Rows, each with the group of its hidden value:
[-203 -257   56  -67 -155  609  -23 -135  -46  -60  -85 -175  369 -312
  357  167  318   43 -127 -118  167   -6  146  130 -147 -547  -44 -278
  152  337   40 -424  179  -83 -539 -323] -> B
[ 340  126  425  -93   88 -457   43   31   80 -265 -167  365  105   36
  -30  538  306  509 -855 -334 -282   59  -21  467  779  197 -349 -464
  135   98 -224  528  126  -57  123  152] -> G
[  51 -220  228 -107 -209  240  222 -272   14 -213   52   33  486   24
  306  295  240  177 -414 -202  -91  -11  259  363   71 -281 -172 -332
   13  140 -252 -210   30  -75 -347 -241] -> X
[-126 -244 -482 -263 -345  277  131   29 -117  -98   51 -327    4   62
  125 -198 -146 -290  422  256   81   72 -151  -87 -417 -187  222  244
 -263 -122  112 -329  -56  -73  -77   -6] -> R
[ 138 -115  -38 -116 -310  -73  315 -184   41 -110  200  -43    0  120
   11   16  -34  -85  -77  -83 -105 -105  143  281    9  -21  -37 -105
 -307 -126 -231  -78 -289 -128   81  -46] -> X
[  19 -154 -224 -130 -252  269 -248  -97 -400   58  186  -68  -60 -561
   38 -369  -85 -558  603   68  230   19  -92 -234 -283 -106 -238  -69
  125   63  -43 -203  -86 -405 -161   41] -> Q
[  36   20   25   66 -226   86   88 -214  -81   77  463  134 -113 -391
  -16 -249  -83 -629  280 -163  118 -216  156   39 -160  -32  -26 -227
 -138  -82 -302 -159 -384 -161  -39  -52] -> G
[ 177  361  235   65  231 -434 -173  128  -52  -33  104  483 -298 -502
 -194   13  111 -267 -222 -234   16   -2 -201   56  482  431 -157 -369
  192  -23 -210  506  -53  -39  157  294] -> Q
[  26   53  119   41 -127  -22  109 -189  -10   74  462  271  -53 -362
  -54 -148  -78 -559  172 -173  120 -119  200  118  -39    3  -30 -361
 -120  -65 -385  -48 -321  -72   -5  -45] -> G
[ 202  -69  215 -284 -111 -376  148  110  204 -254 -226  175  226  456
   -5  690  112  664 -690 -148 -259  216   32  556  617 -101  -79 -386
 -166   62 -170  398  270   97  221   59] -> B
[ -17  174   26  167 -274   69 -154  -70 -203  289  326    6 -388 -601
 -154 -350 -221 -613  401 -216  116 -308   -3  -53  -11  -27  -14 -168
  -36 -172  -54  -39 -303 -211   72  117] -> X
[ -41   16 -131 -268   89 -230  -46  228   18  -77  -99  166  -68  -88
 -121  105  -27    0   10  140   90  340 -187   91  206  108   25 -211
  -26   16  -35  268  195   67  141  171] -> T
[-143   62 -162   68 -184  243  179  -29   85  -93  197  -90  -90 -104
  194  -97   52 -462   60  -78   78 -238  -88   -6 -279  -85  443   87
 -253 -114  -53 -267 -190  140 -186  -74] -> Q
[-284   84 -379  184 -286  408  135  -22   67  163  363 -291 -482 -387
   51 -465  -83 -874  547  -24  282 -425  -70 -187 -571 -185  588  197
 -395 -152   76 -479 -458   48 -108 -113] -> S
[ 237  180   -5 -161   32 -515 -125  141 -137  -58  117  364 -265 -226
 -264  -50 -135 -245   74  -13  -21  161 -224   34  352  411 -187 -220
    8 -141 -213  491  -48 -131  338  359] -> T
[ -37   65 -138 -109   31 -319  454  134  432 -104  -66  -53 -350  244
 -172  176  131  179 -388    8  -43    3    3  404  225  117  309 -100
 -464  -79  -33  143 -223  205  296    0] -> X
[  13 -108   73 -236   46  -54   31  210  189 -216 -537 -119   93  144
   76  588  406  791 -724  -81 -101  200 -100  420  517 -221  -87 -273
   48  302  200  205  378   27  -31  -31] -> B
[-478  164 -420   -1  -89  218   71  402  234  127 -128 -334 -409  -33
  -13  -70 -134 -251  198  144  170  -55 -328  -51 -191 -198  831  220
 -351 -192  405 -155   88  429   39   68] -> R
[ 342 -281  367 -356  -88 -138  -33 -226 -187 -339   38  443  701   28
  191  481  192  318 -414 -148 -130  358  205  362  388  -93 -637 -608
  253  259 -499  214  270 -260 -177  -52] -> S
[ 574  -96  174 -243 -254 -421  221 -126  -49 -537 -105  144  242  473
  146  485  242  491 -749 -226 -470  -31  -88  411  493  225 -364  -78
 -100  -40 -286  344  -36 -247  131  150] -> S
[-167  256   55  221   71  123 -102   80   13  208    8  -48 -449 -698
  -99 -202  167 -302  -28 -219  178 -243  -92   13  137   12   77 -202
  108   46  156   -9 -154  -43  -89   40] -> X
[ -80 -227 -178 -234 -113  234  -68  -78 -172  -27  150   47  151 -343
   83 -143    3 -370  395  135  265  214   36  -57 -253 -182 -122 -227
   35  155 -156 -202   29 -184 -201  -92] -> Q
[-179 -100 -421  -16 -512  431  138  -55  -73   -7  248 -381 -127    2
  209 -282 -205 -606  502   60   96 -286 -116 -140 -576 -275  515  326
 -412 -234   65 -490 -238    9 -144  -76] -> T
[ -55  -93 -274    0 -220  317 -223  -87 -328  247  196 -219 -404 -804
 -112 -550  -37 -636  685   25  323 -150  -42 -239 -297 -139 -235  -71
   82   99  107 -277 -301 -484  -85    0] -> G
[ 295  -63 -232 -116 -376 -151   77 -128 -203 -100  293  -40 -276  -87
  -80 -256 -131 -442  313  -22  -50 -180  -92  -23 -114  156 -137   89
 -254 -177 -187   -1 -408 -372  212  147] -> S
[ 336   57   18  -18 -265 -372  504 -195  145 -259  224   24 -194  288
  -42   36   47  -39 -398 -196 -314 -290   51  367  184  321    4   37
 -425 -293 -295  111 -513 -100  250   81] -> X
[-141   60  -12  -81   47  -41   49  259  219    4 -462 -230 -239  -46
  -66  313  254  537 -506  -75  -23   56 -138  337  433 -136  116 -172
  -43  129  320  158  210   99   56   27] -> X
[-114  -80 -330   64 -510  489   28 -130 -183   30  284 -354 -153 -224
  219 -352 -133 -684  518  -38  117 -377  -98 -193 -552 -271  340  264
 -265 -163   53 -506 -293 -142 -219  -82] -> Q
[-123 -346 -408 -235 -493  419  340   12  181 -269 -224 -599  123  536
  345  270  138  272 -150   92  -76 -114  -62  224 -312 -514  454  294
 -495   28  218 -461   33   65 -165 -240] -> S
[ -56 -101  -73 -155   69  149  -19  138   69 -178 -378 -160   -2 -157
  132  258  425  353 -390  -21   66  110 -148  168  191 -170  -51 -147
  105  312  205   -9  218  -65 -195  -69] -> S
[ -38  175 -225  147 -294  -22  208    3   75  146  205 -260 -617 -193
 -160 -323 -129 -445  192 -116   10 -415  -88   55 -100   76  321  155
 -401 -290   83 -108 -490  -58  214   88] -> X
[ 435  222  360   66 -253 -532  366 -183  112 -253  260  302  -31  301
  -31  280  -10   65 -660 -425 -453 -317   73  476  515  353  -63 -182
 -283 -348 -438  366 -353   -5  276  179] -> X
[-249  243 -215   79   19 -105   56  281  218  271  -99 -210 -722 -334
 -311 -170  -40 -157   81  -12  169 -128 -168  105  151   33  369  -52
 -261 -106  282   96 -170  118  275  120] -> X
[  49   89  134   27  -82 -121   86 -130  -11   88  344  249 -122 -361
 -121 -120  -66 -404   79 -168   79  -79  150  159  102   80  -92 -363
  -79  -78 -312   64 -268  -89   65   23] -> X
[ 163   -8 -263 -284  -71 -323  -18  213  -82 -173 -184  -34 -253   43
 -143   30  -12   93  -18  138  -71  184 -324   55  222  233  -77   56
 -102  -74   79  295   45 -145  271  278] -> T
[-210  -95 -309 -237  121  158  160  300  193 -285 -520 -318  -12  129
  179  260  387  444 -440  178    5  209 -320  141   73  -97  276  134
  -41  161  390  -59  296  184 -182  -14] -> R
[ -30  -61  363 -189  112  -51 -144   63   43  -31 -176  316  352 -211
   29  501  201  400 -442 -165   54  334  137  380  522 -249 -279 -697
  257  311 -160  255  421   34 -125  -56] -> G

New part:
[   8  134 -193  363  -49  109   54   94  -42 -203  142  -32 -107 -254
  229  174  -71  163 -220  357  -29 -335   11   62    5 -211  -50 -208
    9   96  340  -32  290   71  193  -68] -> Z897
[ 289  -95  -66 -106   45 -242   96   64 -137    9   57   20 -141  102
   41  129  177  110 -253 -105  205    3  223   70  -29   96 -293   84
 -143  153  229  117   -3 -153  243   -4] -> Z412
[  88 -130 -416  -40   84  -82  -62  260   56 -418  298  301 -169 -187
  397  299 -355   81  146 -379   16 -445  394  -85 -189 -236  -82  342
    7 -281  307  -14  273  -95  610    3] -> Z854
[  87   -4  -58  109   27  -16   10   59   55  -77  120   47  -72  -79
  108  142    9  105 -175   74   19  -97  157  -22   32  -66  -15  -28
   15   26  195   48   63  -23  103  -12] -> Z854
[  -4  -59  -86   25  -17  111  109  220   48 -125  -18   98    1 -121
   47  157   88  -33  -25 -217  -32  -47  152 -125   94  -69  -83  196
  -89  -80   10   30   22  -59  149 -109] -> Z412
[ 225   90 -351  252  -55  133  110  291 -248 -278  144   33  -27 -186
  500  183  -77  215 -471  477  187 -435   13  175 -135 -234 -540 -280
   45  205  748  134  345  -30  764  -71] -> Z897
[ -51  -10 -153   44   62   97 -170   69    0  -87  -39  191   68   48
  101   25 -138   64    0  -13  -67   -9  136  -35    2  -17    0  123
  207   15   10 -105  107   52   49   75] -> Z897
[-145  228  -22  359  227 -135 -144 -299 -108   12 -175  -25 -117  146
 -171   17  -57  237   76   82 -168  -28  284   15  104  289  390   72
  146   84 -331 -224  401  221 -470  179] -> Z897
[ -59  -11  -81   30   37   50  -21    3  -25   -3  -17  160    0  -39
   42   65  -10   39   13  -44  -69   30  179  -76   54  -10  127   37
   76  -19  -51 -116   83   70  -37   32] -> Z854
[   7  -62  -14   73    0   98   18  206  201 -138   26   38   -3  -81
   -9  144   59  -16  -61 -184  -56  -31  112 -130  125  -63  -57  237
  -48  -64    8   80  -62  -91   28 -100] -> Z859
[-162  -14 -131   45   -8   73  -73  -15   12  -46   16  184  -41 -122
    6   79  -82   -4  178 -126 -164  -10  140 -103   49  -94  267   97
   49  -78 -170 -242  105  104 -149   16] -> Z854
[ -17  -22 -156   97  -19   84  -67   98   79 -138  146  145  -41 -149
  175  127 -134   60  -43   52  -59 -140  101  -40   -8 -188   46    0
   89  -31  171  -72   81   24  124  -11] -> Z897
[   2   41  106   96  -18  -51   15 -198  -30  212   23   -7  -73  -15
 -107    8  172   94 -178  260  -30  176   46   18  119   31  227 -254
   26  187  -30 -117  -45  104 -344   40] -> Z897
[-161  -28   67   86  -77  193   89  116  157   -9  -84   32   27 -171
 -168  106  186 -109   69 -203 -173  121   41 -197  231  -67  180  155
 -110  -76 -267  -74  -95    7 -266 -146] -> Z412
[ -66  -30 -176  157  -76  210  -32  215  186 -214  182  142   -4 -252
  231  142 -171   12  -57   84  -96 -214    4  -71   12 -304   -1   17
   88  -70  247  -45   34   18  188  -84] -> Z260
[-294 -218  200 -176 -394  468   95   76  376  290  177  234  152 -468
  -96   -8  209 -339   51  101 -254  429 -314 -276  265 -510  461 -327
   -6  -74 -145 -253 -624   97 -459 -222] -> Z260
[ 239   65 -272  239 -250  342   87  530 -237 -317  -44 -152  129 -171
  296  161  194   67 -571  411  189 -271 -303  182  -17 -272 -893 -167
 -113  377  636  223  171 -214  698 -266] -> Z542
[ 238 -211  -63  -39  -33 -209   -5  167  394 -235  520   47 -288 -233
  161  326  -94   51 -106 -235   65 -257  217  -86  -45 -296    7  169
 -170 -162  380  168 -169 -241  235 -101] -> Z887
[  41  -62    7   87   18  106    6  115  272  -68  212  147   12 -156
  193  136  -85   59 -194  124  -20  -56  145 -109   58 -184   84  -81
  147  -85  273  101  -96   -1  122  -18] -> Z260
[  41    4  -93  125   63   -9  -54  127   38 -153  -45   -7  -50   53
  -18   99   17   76  -73 -126  -22  -87  131  -20   63   60 -140  267
  -23   50    8   27   98  -65   31  -22] -> Z859
[  74   62  -64  195   54   21   65  145  -38 -160  -64  -36  -35  -42
   18  183  110  103 -153  -63   14 -115  194  -39   89   46 -132  116
  -72   31   52   98  204  -64  126  -71] -> Z542
[ -18 -103  -69  -45    4   23   34  141   99  -81   15  122  -45  -63
  -19  122   49  -43   61 -301  -57    8  170 -129   82  -35   14  273
  -78  -88  -76  -30  -46  -58   15  -64] -> Z859
[-156 -332   35 -500 -133  203  -96  133  148  216  -99  384  195   39
 -158  -91  129 -307  242 -489 -124  519    5 -239  127  -89  110  307
   52  -90 -368 -220 -509  -45 -230  -33] -> Z887
[  49  -87  209  -76 -144   65  199   12   36  257  -36  -31   11  -82
 -193   33  425  -81 -237   56   23  332  -54  -72  220  -22   18 -161
 -171  165  -54   16 -316  -42 -257 -137] -> Z412
[ -44  -44  -33  109  -94  290  170  329  176 -186   45   91   72 -318
  106  240  114  -80  -80 -134  -77  -81  100 -214  160 -231  -35   64
  -93 -166   80  112  -12  -71  206 -214] -> Z542
[-267  -34 -100    7  -35  169   -9  102   12  -73 -198  153   26 -102
 -183   74   61 -138  338 -446 -239   95  115 -201  158   -9  221  377
  -83 -135 -479 -260   65   55 -263  -82] -> Z412
[-167 -220  331 -150 -264  217   62  -72  509  327  297  157   21 -366
 -166   41  203 -226  -17   71 -199  430 -142 -268  264 -385  590 -306
  -12  -96 -128 -136 -656   50 -587 -144] -> Z260
[-145 -109  -44 -112  -26    1 -135 -100   91  111   52  227  -38  -23
  -78  -15  -64  -51  184 -145 -146  182   82  -89   45  -71  323   97
   94  -23 -215 -289 -130   95 -316   61] -> Z260
[   8  -49  -13   46  -51   56   92  139   68  -64    5   21  -47 -125
  -52  154  156  -28  -46 -166  -39   10   96 -104  123  -66  -13  130
 -139  -14  -40    8  -30  -68  -19 -120] -> Z412
[ -60 -111   67 -119  -68   46   -9   40   68   82  -70  103   17  -40
 -200   77  206 -105   85 -298  -90  261  100 -150  152  -11  146  159
  -89  -21 -292 -104 -158  -53 -261  -72] -> Z542
[ 18 -18 -70  59  55 -22 -64  14  43 -55  54 100 -53 -14  44  99 -32  80
 -45 -41 -34 -30 187 -47  33 -13  69  76  58  -3  29 -43  69   8 -10  31] -> Z854
[  95   51  -41  213   45 -103   58   32   19 -101   49 -105 -164  -31
  -23  151   92  134 -170   22   13 -143  133   22   76   42  -62   89
 -119   97  101   50  121  -44  -19  -45] -> Z859
[-181 -107   59 -149  -81   67  -58  -29   41  122 -143  145   27  -35
 -302   34  192 -159  262 -405 -184  340   85 -187  176   11  307  226
  -87  -50 -523 -257 -143    9 -454  -56] -> Z542
[ 151   13 -137  143   -9   42   88  198  -56 -150   58  -15  -49  -70
  179  144   60  114 -296  136   93 -186   74   46   13  -68 -312   -8
  -49  120  346  120  116  -73  329  -74] -> Z887
[  92 -104 -131  129   50  137  105  449  393 -472  291  160  -40 -355
  311  434 -147   12  -41 -378  -26 -386  389 -282   46 -297  -51  298
  -60 -420  298  306  104 -196  556 -181] -> Z542
[ 147  -59   17   21   -2  -10  111  129   43   -7   40   -1  -38  -16
   29  111  175   48 -258    4   81   20  104  -23   88    2 -185   37
  -81   90  180  132  -88  -94  116  -71] -> Z859
[  38  -24  -36   63  -31  -11   13   44   16  -13   30   -2  -80  -37
  -37   82  101   39 -108   -2  -13    4   49   -7   75  -25  -35   56
  -71   98   36  -38  -14  -28  -65  -46] -> Z887

[  20  114  322   72  -29   49   13 -230   13 -202   79  -13  -40   89
   21  -58   -3   55    1  301   51  -15  176 -177   62   -3   93 -141
  -11  178  -21   -3 -188  131  -18  -63] -> L
[  87  -21   44  130   59   -4 -150   -2   67  157 -118  -76 -174   21
 -135   24  -41 -349 -183  208  -29  226  112  273  -32  -22  216  -48
 -283  -67  -46  -60 -103  -14 -122  178] -> M
[  65   38   28  191  103  -28 -143  -32   57  139  -60 -122 -167   76
 -240  -29  -15 -378 -227  286  -63  205  209  168  -84   28  223   13
 -270    8  -42  -87 -114  -26 -138  181] -> J
[  42   25 -203  -83   42  155   78  145   86  236 -288  151 -150  -80
  -35   77 -189  -66  -23  -95 -141   73 -103  284  -74  -97  322 -119
  -27 -115   24  -83   32  -71  -63   75] -> K
[ -70  179   63 -178  -96   57   31  -31  -29  -98  -67 -127  -51    7
 -122    8  115 -124   23  217 -193   94 -119  123  -36   64   87  -37
  216   36 -144  144 -100  141   -2 -254] -> Z
[ -86 -297 -204   98  104 -257  134   97   25  266  149  201  121   88
  263  134 -282  -57  267 -701 -158   79 -248  -36 -288   21 -195   30
  261   96  140   72  128 -279  299  -61] -> K
[  69 -164  -44  281  106  -48   78  -12   44  192    7  214  -53   13
  121    0 -292   -2   41 -215  -10   39   47  -62  -86  -44  130 -102
 -137  166  134  -79  -38 -112   16  123] -> J
[ -42  138  191 -308  -93   79  -89  -48   81 -106 -113 -129  -80   58
   32  135   99 -146    4  187  -43  136  -76  276    8  -73   44 -101
  134 -226 -120   35  -61   49   33  -86] -> A
[ -14  165  229   21  -38   19  -19 -178   28 -230   23 -228  -75  172
  -94  -14  152  -31  -51  376  -39  119  166  -37   17  -26    4  -28
   48   64  -69  -19  -94   56  -79 -124] -> J
[  -9 -388   87  374  103 -329   -1  -88  -25  212  345  288  125   26
  376   31 -387 -123  239 -573   56   22  -78 -236 -194   80 -175  -58
  -16  303  176  101  -81 -127  302   70] -> L
[ -55  188  -54 -153  -24  125  178  -20   30 -121 -140  -25  -29   57
  -83   18   13  168   80   60 -169    1  -33   -5  -51  -48  108  -50
  253   45  -25  -20   48  -12  -19 -222] -> Z
[ -48  229  241  -53  -63   15  -98 -185  -14 -248   35 -224  -50   59
 -148  -38  137 -143  -35  385  -33   83  130   -5  -14   46   44   -6
   61   77 -116   53 -132  149  -40 -157] -> J
[ -69  285  226  -70  -72   29 -166 -203  -16 -282   41 -234  -69   -8
  -96  -29   83 -149    9  341   30   44  163  -11  -56    7   50   17
   76   49  -68   19  -84  156  -34 -127] -> L
[ -37  188  206 -157  -81   25 -137 -134   23 -241  -64 -236  -45   26
 -102   45  139 -133   -5  275    0  140   61  160    2  -24    9  -11
   51  -76 -121   34  -40   89  -22 -148] -> M
[  -3    9   89 -105  -40   84  141  -22   98  -24  -83    5  -87  170
  165  118    2  123   62   32  -91   85  -73   69   17 -141   19 -151
  177  -76   14  -40  -16  -69    8  -80] -> A
[  73 -208    3  -28   21   16 -102   84  149  252 -164  185 -129  -60
  336  220 -285 -137   65 -325   91  153 -128  366  -39 -213   99 -182
 -153 -266  104  -98   34 -162   65  238] -> A
[   8 -244 -162  417  176 -207  131    7   53  239  157  103  -24  203
  158   28 -257  -16   80 -369  -99  104   71 -186 -229  -45  -81   36
    4  213  214 -113   70 -295   66  105] -> J
[ -32   48   58  -11  -67   33  126  -44  -24  -47   -7    7  -37   32
   37   -2   -8   30   85   65 -150   47 -113  -22  -18   20   54  -95
  178  147  -40  105  -97   83   13 -212] -> M
[  -8  112  168 -126 -118   93  -35 -101   16 -195 -113  -61  -53  -68
   84   58    2   49   96  110   27   64  -50  127   57  -89   53 -117
   62  -26  -51   44  -38  109  -13 -166] -> M
[ -94  181   -5 -292  -80   24 -149  -12   -3 -131 -142 -120    8 -166
  -76   90   -9 -176  121  -52  -46   87 -121  281 -116   -4   44   31
  156 -133 -103   87   72   65   81 -187] -> Z
[ -51  160  182 -131 -113    7 -131  -98  -18 -175  -31 -224  -65  -10
  -71   32  134 -212    6  269  -59  155  -35  177  -11   22   15  -17
   87  -28 -141  118  -96  148  -16 -187] -> M
[ -68  228  146 -235  -15  -10 -172  -95   86 -195  -73 -362  -59  167
 -214   98  227 -252  -85  310  -61  216  129  241  -83  -35  -33   79
   97 -223 -138  -41   35  -41  -17  -75] -> K
[ -61  254  138  -53 -101  105   -8 -147  -34 -223   -9  -88  -85  -58
    9  -39   -3   25   82  236  -30  -31   43  -69  -25  -22  114  -64
  156  131  -18   41  -91  177  -45 -192] -> L
[  74   17   98  258   28  -18 -216  -67   41  108  -24 -144 -242    8
  -40   -5  -53 -381 -175  295   27  214  179  183  -47  -50  186  -32
 -299    3   15  -72 -143   39 -171  202] -> L
[ -19   87  239 -313  -81   12 -212  -80   40 -132 -117  -80   23  -95
  -51  112   40 -242   32   83   51  134  -74  334   15   12   51  -78
   -8 -199 -172  105  -61  104  109  -84] -> K
[ -99  333  -46   35  -32  145  252 -102  -37 -173   23  -95 -114  129
 -114 -114   48  190   45  305 -246  -91   89 -297 -103    5  153  -13
  357  292   31  -21  -63   94 -114 -270] -> L
[ -52 -220  102  262   28 -304 -193 -117  -16   39  274   -5   46   -6
  329   86 -234 -233  213 -396  112  125  -17  -54 -212  -11 -253   51
   -2  118  139   60   17 -107  208   33] -> L
[  25    5  299  -92 -153   30 -151 -124    2 -160  -59  -49  -52 -116
  177   83   -9  -92   90  107  104  125  -98  213  105  -65   12 -163
  -53  -53  -85  120 -125  171   23 -115] -> M
[ -29  130   97 -209 -118  143  111  -23   28 -104 -138  -35  -82   30
   52   68   63   74   68  154 -131   63 -147  129   49  -67   95 -146
  214  -37  -82   72  -65   94  -18 -215] -> K
[  41  -10   15  183   20  -16 -204  -43   27   98  -45   21 -155 -153
  107   30 -237 -249    8  -43   98   97   82  155 -102  -83  166  -45
 -222    5   92  -66  -36   13  -49  166] -> L
[ -43  235  261    8  -72    9 -161 -217   10 -288   55 -285 -102   68
  -41   -8  117 -123  -16  380   49   97  197  -13  -24  -44   -7   10
   34   33  -41  -20  -80  111  -74  -97] -> L
[-152  383 -142 -270  -22   61  -28   -5   23 -196 -139 -355  -66   75
 -316   38  189 -132   -1  215 -228  118   50  157 -206  -12   41  173
  325 -109  -99  -33  148  -34  -56 -243] -> Z
[ -40  129  142 -241 -106  119   25  -26   88  -85 -109 -119 -135  124
  112  133   99  -27   19  198  -98  123  -96  199   19 -127   37 -128
  204 -176  -63    6  -56   23  -19 -111] -> A
[ -16   92  258 -291  -88   73  -85  -70   88  -98  -99  -83  -63   70
   53  132   88 -137   -7  194  -13  131  -70  260   49  -63   48 -143
   83 -211 -129   43 -105   60   51  -59] -> A
[-100   40   38 -148  -79 -121 -197   12    3   10   17 -246  -64   11
   16  131   89 -415   47   10 -119  250 -161  315 -158   23 -100   70
  159 -149 -104  147   -8   16   81 -119] -> K

[ 349  -67  254   59   71   99  204  -87  -47   54 -152 -223   57   42
 -216  167 -500 -317  184  423 -378  293 -300 -347  -38 -168  -73 -224
  219  -22  -27 -188 -429  -82  593 -407] -> Z320
[-492  221   12  198  125  347  303  -99  -83  -27  131 -160  -12   -3
  181  475  242  -64  243 -192   55  -59 -115   88   41 -181   69  288
 -157  306  432  849    4   61  156   90] -> Z320
[ 362 -323 -105 -267 -191 -331  -69  362 -322   -6 -291  102  -38 -449
   89 -338 -283 -525 -132  326  -41   78  497  116 -233  175   -4   13
  435 -199 -445 -449   66 -350   91 -306] -> Z130
[ 223 -402 -153 -233 -123  -16  108  269  -59   46 -426  283  -90 -456
  141 -176 -322 -460 -121  114 -230  325  436  279 -178  243  -55   62
  555  -45 -340 -441   45 -149  264 -536] -> Z89
[ 348  -24 -180  -15 -196  -37  415 -382 -189  160  471 -503 -101  357
 -166  203 -214 -236  221  400 -309 -198 -197 -324  379  -11 -228 -322
  -85  -46  227  -75   36   18  590  153] -> Z681
[-433  412 -246  -55 -227  245   87 -386   28 -122  374   -4 -160 -162
  501  185  434  392  128   57  271 -364  132  228  486   51 -158  -50
 -465   23 -111  311  207  159 -212  822] -> Z772
[-363  172  -64  -39  187  269   47 -159 -115  -38  334 -143  -28  117
  118   76  346  167  113  -22  272 -317   39  125  165  -93  -48  -35
 -208  252  224  529  223  -22 -149  313] -> Z772
[-311  132  -68   -5  318  192  131   -2 -167   69  249  -46 -167  161
   64 -103  253  282  113   23  145 -451   94  132   61 -154 -109 -120
  -62  148  191  447  294   37 -141  281] -> Z681
[ 381 -121  307  -95  309   62  -41   99  -26   65 -275   11    9   -2
 -240 -264 -501  -48   59  497 -238  178 -116 -223 -145 -166 -139 -425
  369  -86 -294 -445 -313 -119  293 -411] -> Z331
[-409 -109 -407  -49   11  544  213 -428   20  -73  242  145 -325  236
  234    8  451  500 -137 -128    0 -327   54  192  433  -19 -277 -223
 -198  203  125  159  359  246 -185  473] -> Z772
[ 343 -198  -85  -51   -5   97  213 -250  -93   72   94 -187 -130  296
 -190  -41 -277   -1   30  384 -342  -30 -190 -304  253 -106 -273 -444
  118  -55  -17 -345  -88   39  416  -20] -> Z320
[ 307 -139  -84 -190  -83  -58   -2  123   72   29 -399  313 -184 -320
  194 -278 -406  107  -49  337 -242  184  216   80  115   70 -290 -288
  383 -260 -606 -692  -96   89  223  -58] -> Z772
[  86 -120 -220 -135 -304  322  195 -420  115  -76    4  102 -180 -134
  215   73  -69   32  -61  253 -237  113   39   45  357  161 -239 -270
  -27  -54 -286 -436  -48  101  210  114] -> Z242
[ 224 -375   11 -109  -42  130  134  123  -27  -15 -415  121    8 -276
    6   32 -379 -497  -51  119 -287  467  120   57 -172   95  -26   50
  464   65 -175 -293 -177 -139  411 -643] -> Z972
[ -95  -67 -334 -123 -299  383  235 -560   18  -81  334  -79 -169   64
  199  165  221   58  -38  133  -68 -121   26   61  466  153 -207 -220
 -252   90   -1  -89  154   76   93  332] -> Z242
[-291  -14 -116 -131  122   32  -74  153 -304  -88  159  -67   19 -106
  155  -71  320 -165   12  -95  382 -261  315  236  -90   -6   70  195
  -14  226  119  505  324 -232 -238   85] -> Z972
[ 316 -399  218 -199   55   74  -98  164 -235  -97 -368   88   63 -342
 -146 -311 -308 -569 -173  425 -112  254  222  -30 -440   63  109 -133
  395  -40 -365 -448 -216 -470   49 -681] -> Z130
[ 379 -364    9  -28  235  141  440 -126 -194  264  220 -430  -17  482
 -494   72 -375 -482  152  259 -429   34 -208 -272  -25  -60 -115 -279
  330  199  463  -11   17 -116  687 -586] -> Z681
[  52 -239   58 -222  128 -132  -39  460 -294   44 -195   28  111 -407
    6 -190 -118 -662   -9   69  140  103  486  286 -445  145  183  248
  446  127  -60  123  140 -433   39 -580] -> Z130
[ -54 -131 -246  -72 -385  441  221 -554   49 -177   88   24 -156 -104
  239  223  104  -46  -93  173 -179   95  -26    8  357  137 -157 -168
 -198   37 -153 -231  -59   48  139  163] -> Z972
[ 532 -371  276 -186  550  -22  112  170 -209  309  136 -457  217  446
 -708 -190 -529 -585  167  371 -215  128 -134 -265 -249  -92  -28 -351
  554  265  380  -75  -50 -344  592 -888] -> Z331
[ 353 -130  273  -12  211  123  168   -7  -23  112 -168 -163   61   55
 -282   31 -515 -300  153  408 -355  280 -216 -259 -109 -132  -79 -274
  334   21  -24 -232 -351 -112  543 -533] -> Z320
[-315 -175 -167  -12  -39  722  248 -616   12 -162  274  -88 -100  217
   46  270  347   15  -84  -32  -52  -27 -157   21  264   14  -77 -143
 -264  353  275  233   65   11   13   42] -> Z242
[-394   88 -322   34 -452   22  -16  -58 -290 -346  -57  102 -137 -426
  592  220  413  -54  -82 -110  268 -145  260  152  143  -19   24  373
 -292  -24 -199  379  111  -64 -258  555] -> Z89
[ 232 -282   28 -118  -36  -75   82  305  -92   22 -413   73   65 -370
   45   26 -411 -582   30  101 -182  436  213   96 -223   92   16  173
  509   34 -175 -173 -139 -181  421 -613] -> Z972
[ 178  -17  313  125  140  365  260 -330  -62  -19   24 -297   31  188
 -268  233 -306 -229  179  423 -332  160 -447 -403  -42 -228  -31 -290
  -14   82  119   -9 -431  -98  456 -334] -> Z681
[-225  109 -129  -12 -216  520  186 -666   43 -179  349 -160  -79   83
  178  310  274  111   39  168    2  -90 -188  -59  421   13 -122 -204
 -425  150   55  123  -48   54   37  369] -> Z242
[ 344 -260   30  -38    7 -107  139  263  -32   80 -446   43    5 -181
  -25   52 -551 -372   78  164 -347  443   21  -80  -75  -44 -121   13
  540  -42 -163 -277 -238  -15  591 -509] -> Z772
[-294    5  -42  -92  -26    2  -82  177 -369 -164   50  -54   60 -328
  217    0  310 -367  -14  -26  375 -176  356  223 -227   16  194  320
  -46  159   23  502  187 -360 -269   17] -> Z130
[  99 -304 -136 -124 -415  239  127 -171  -58 -180 -348  264 -148 -514
  273   -8 -110 -343 -221  269 -255  278  258  113  -35  208  -26  -31
  139 -137 -473 -509 -163 -159   83 -209] -> Z130
[-287 -285 -335  -89 -235  601  156 -536  -94 -250  141  127 -238    8
  213   38  432   72 -280   17  -26 -143   99  117  232   98 -105 -151
 -251  169  -34  -39  182  -41 -233  204] -> Z89
[-159  -43 -442 -118 -282  314  159 -577  -91 -128  461 -109 -234  220
  220   67  383  268  -85  101   56 -359   27   14  571   70 -273 -277
 -372   73   24    0  300  113  -85  629] -> Z242
[-322   89 -473  -91 -393   81    6 -252 -192 -240  205   99 -255 -167
  533   29  469  278 -103  -26  258 -377  273  181  423   50 -188   36
 -355  -50 -218  143  328   83 -310  807] -> Z972
[-215 -128 -215 -147   33  363  -92 -444 -296 -235  450 -142 -136  309
    4 -196  510  219 -189  156  291 -500   29  -58  225  -77 -116 -325
 -377  185   65  144  302 -174 -427  437] -> Z972
[ 245 -246   79  -88  -27  287  211 -233   21   15  -40 -171   83    5
 -160  186 -315 -462   63  256 -288  366 -134 -120   27   66  -44 -149
  206  153   47 -200 -234 -136  503 -518] -> Z242
[ 129 -147  -89 -267 -121 -280  -78  439 -238   11 -274  194  -23 -596
  242 -288 -158 -442  -53  187  103   37  607  328 -256  213   45  157
  390 -130 -420 -207  147 -301  -19 -233] -> Z130
[-147   28 -297   23 -239  388  235 -544   38 -116  193    1 -266  137
  240  179  191  374  -25  144 -157 -163 -141  -80  529  -54 -297 -293
 -290   -7  -64  -75   28  244   84  542] -> Z331
[-182 -345 -188 -148  -23   19   31  487 -181  -52 -530  439 -125 -600
  340 -173    9 -361 -188 -185   16  181  611  488 -357  159   74  383
  498   57 -248   31  209 -172  -83 -401] -> Z130
